Here is a tiny trained network, its code and every weight. The questions are about switching its units off for an input and a class, where a switched-off unit gives its printed mean instead of its output.

import numpy as np


def w(rows, s, z=0):
    codes = np.array(rows[::2]) - 128.0
    scale = np.full(codes.shape[1], s)
    scale[-1] = z or s
    return codes * scale


def norm(h):
    return h / np.sqrt((h * h).mean(-1, keepdims=True) + 1e-5)


def f(y):
    return y / 2 * (1 + np.tanh(0.7978845608 * (y + 0.044715 * y**3)))


def log_softmax(a):
    a = a - a.max(-1, keepdims=True)
    return a - np.log(np.exp(a).sum(-1, keepdims=True))


def net(x, mask):
    res = np.array(x, float).reshape(1, 7) / 4 @ E
    u = 0
    for l in range(2):
        y = f(norm(res) @ A[l][:, :-1].T + A[l][:, -1])
        res = res + np.where(mask[u : u + 4], y, B[l][:, -1]) @ B[l][:, :-1]
        u += 4
    return log_softmax(norm(res)[-1] @ U[:, :-1].T + U[:, -1])


A, B = {}, {}
E = w([
[163,189,188,166,98,131,172,61],'x0',
[203,231,156,196,140,110,209,122],'x1',
[237,155,136,166,169,193,127,254],'x2',
[186,64,114,198,70,198,200,78],'x3',
[137,21,222,91,50,152,144,138],'x4',
[118,150,235,133,174,135,166,51],'x5',
[199,131,95,110,170,88,98,99],'x6',
],0.0024)
A[0] = w([
[79,15,1,61,136,108,85,104,31],'L0N1',
[140,70,115,93,113,67,63,189,168],'L0N2',
[79,49,122,174,61,212,184,172,13],'L0N3',
[32,196,47,73,254,42,61,101,2],'L0N4',
],0.0032,0.0015)
B[0] = w([
[142,70,254,100,82,163,134,136,193],'L0N1',
[163,151,194,183,93,146,137,128,193],'L0N2',
[88,185,143,97,176,138,94,173,156],'L0N3',
[77,55,28,107,181,85,42,123,255],'L0N4',
],0.0058,0.0018)
A[1] = w([
[92,111,162,89,116,51,109,78,22],'L1N1',
[64,152,104,152,59,116,160,151,63],'L1N2',
[115,139,152,155,145,142,208,44,5],'L1N3',
[255,131,85,159,158,159,145,184,181],'L1N4',
],0.0071,0.0019)
B[1] = w([
[203,242,148,196,143,209,218,200,174],'L1N1',
[197,174,99,103,193,176,135,219,134],'L1N2',
[138,43,130,200,17,62,146,2,175],'L1N3',
[242,249,89,149,202,216,254,233,254],'L1N4',
],0.0051,0.0045)
U = w([
[68,49,200,55,93,170,66,187,116],'0',
[239,223,108,131,182,187,194,226,217],'1',
[165,103,147,165,50,80,160,14,115],'2',
[82,149,2,89,243,38,20,126,6],'3',
],0.0081,0.0021)

Each question gives the input, the list of numbers given to net, and the class t.
The units are the neurons (one row each of A and B). Each row of codes is followed by its name. A weight is (code - 128) times the scale printed after its matrix; where a second scale follows, it is the last column's (A, B and U).
mask holds one flag per neuron, layer by layer. A switched-off neuron (its flag False) gives its mean, the last column of its row in B, instead of its output. The means were averaged over made-up inputs and are rounded, as every weight is.
A unit's drop is (log p(t) with every unit on - log p(t) with that unit switched off) / (log p(t) with every unit on - log p(t) with every unit switched off).
The circuit of an input: a set's keep is (log p(t) with only the set's units on - log p(t) with every unit switched off) / (log p(t) with every unit on - log p(t) with every unit switched off). Starting from all 8 units, units are removed one at a time, each time the one whose removal leaves the highest keep (on an exact tie, the one counted first), for as long as the keep stays at least 0.8.
units of the circuit, in order: the units of the circuit, biggest drop first
unit that matters most: the unit with the biggest drop
top k neurons: the k neurons with the biggest drops, biggest first
k most important neurons of layer l: the k neurons of layer l with the biggest drops, biggest first
drop of u: that unit's drop, to one decimal
input [-7,8,-5,-7,-3,3,4], class 3: top neuron => [L0N4]
input [7,-5,5,3,1,3,-7], class 0: top 2 neurons => [L1N4; L0N3]
input [-3,2,-8,-1,-5,6,-7], class 3: top 4 neurons => [L0N4; L1N4; L0N2; L0N1]
input [-2,8,-8,0,-5,6,-8], class 2: top 2 neurons => [L1N3; L1N4]
input [-6,4,1,-3,-2,6,-7], class 3: units of the circuit, in order => [L1N4; L0N1]
input [-1,8,-2,-2,-7,-1,7], class 3: units of the circuit, in order => [L0N4; L1N1]
input [6,-8,-4,6,-4,-8,6], class 0: top 2 neurons => [L0N1; L1N4]
input [4,0,6,-6,2,8,-7], class 0: top 2 neurons => [L1N4; L1N1]
input [5,2,2,-1,6,-1,-6], class 0: top 3 neurons => [L1N4; L1N1; L0N3]
input [7,0,-6,-7,3,2,-5], class 1: 2 most important neurons of layer 0 => [L0N1; L0N2]
input [-2,-6,-3,5,-5,-3,7], class 0: top 2 neurons => [L0N1; L1N4]
input [8,7,-3,7,-5,-1,2], class 2: 2 most important neurons of layer 1 => [L1N3; L1N1]
input [-6,-4,1,-4,-1,6,-3], class 0: 2 most important neurons of layer 0 => [L0N1; L0N2]
input [2,-7,-4,-3,6,6,7], class 1: unit that matters most => L1N1
input [-8,-2,-8,5,-1,-4,8], class 0: top 3 neurons => [L0N1; L1N4; L1N3]
input [4,1,1,-7,-1,0,0], class 3: top 2 neurons => [L1N4; L0N4]
input [-6,-2,3,0,-1,3,-7], class 0: top 2 neurons => [L1N4; L1N1]
input [2,-8,0,-3,-5,-8,-2], class 0: 2 most important neurons of layer 0 => [L0N1; L0N2]
input [4,-7,2,-3,6,0,7], class 0: 2 most important neurons of layer 1 => [L1N4; L1N3]
input [3,-2,-1,-7,-5,3,-6], class 3: unit that matters most => L0N4
input [-6,-3,-3,-5,3,3,5], class 0: 2 most important neurons of layer 1 => [L1N4; L1N1]
input [6,4,4,0,4,8,-5], class 2: drop of L1N3 => 0.2
input [-5,2,1,-3,-1,2,3], class 3: drop of L0N4 => 1.0
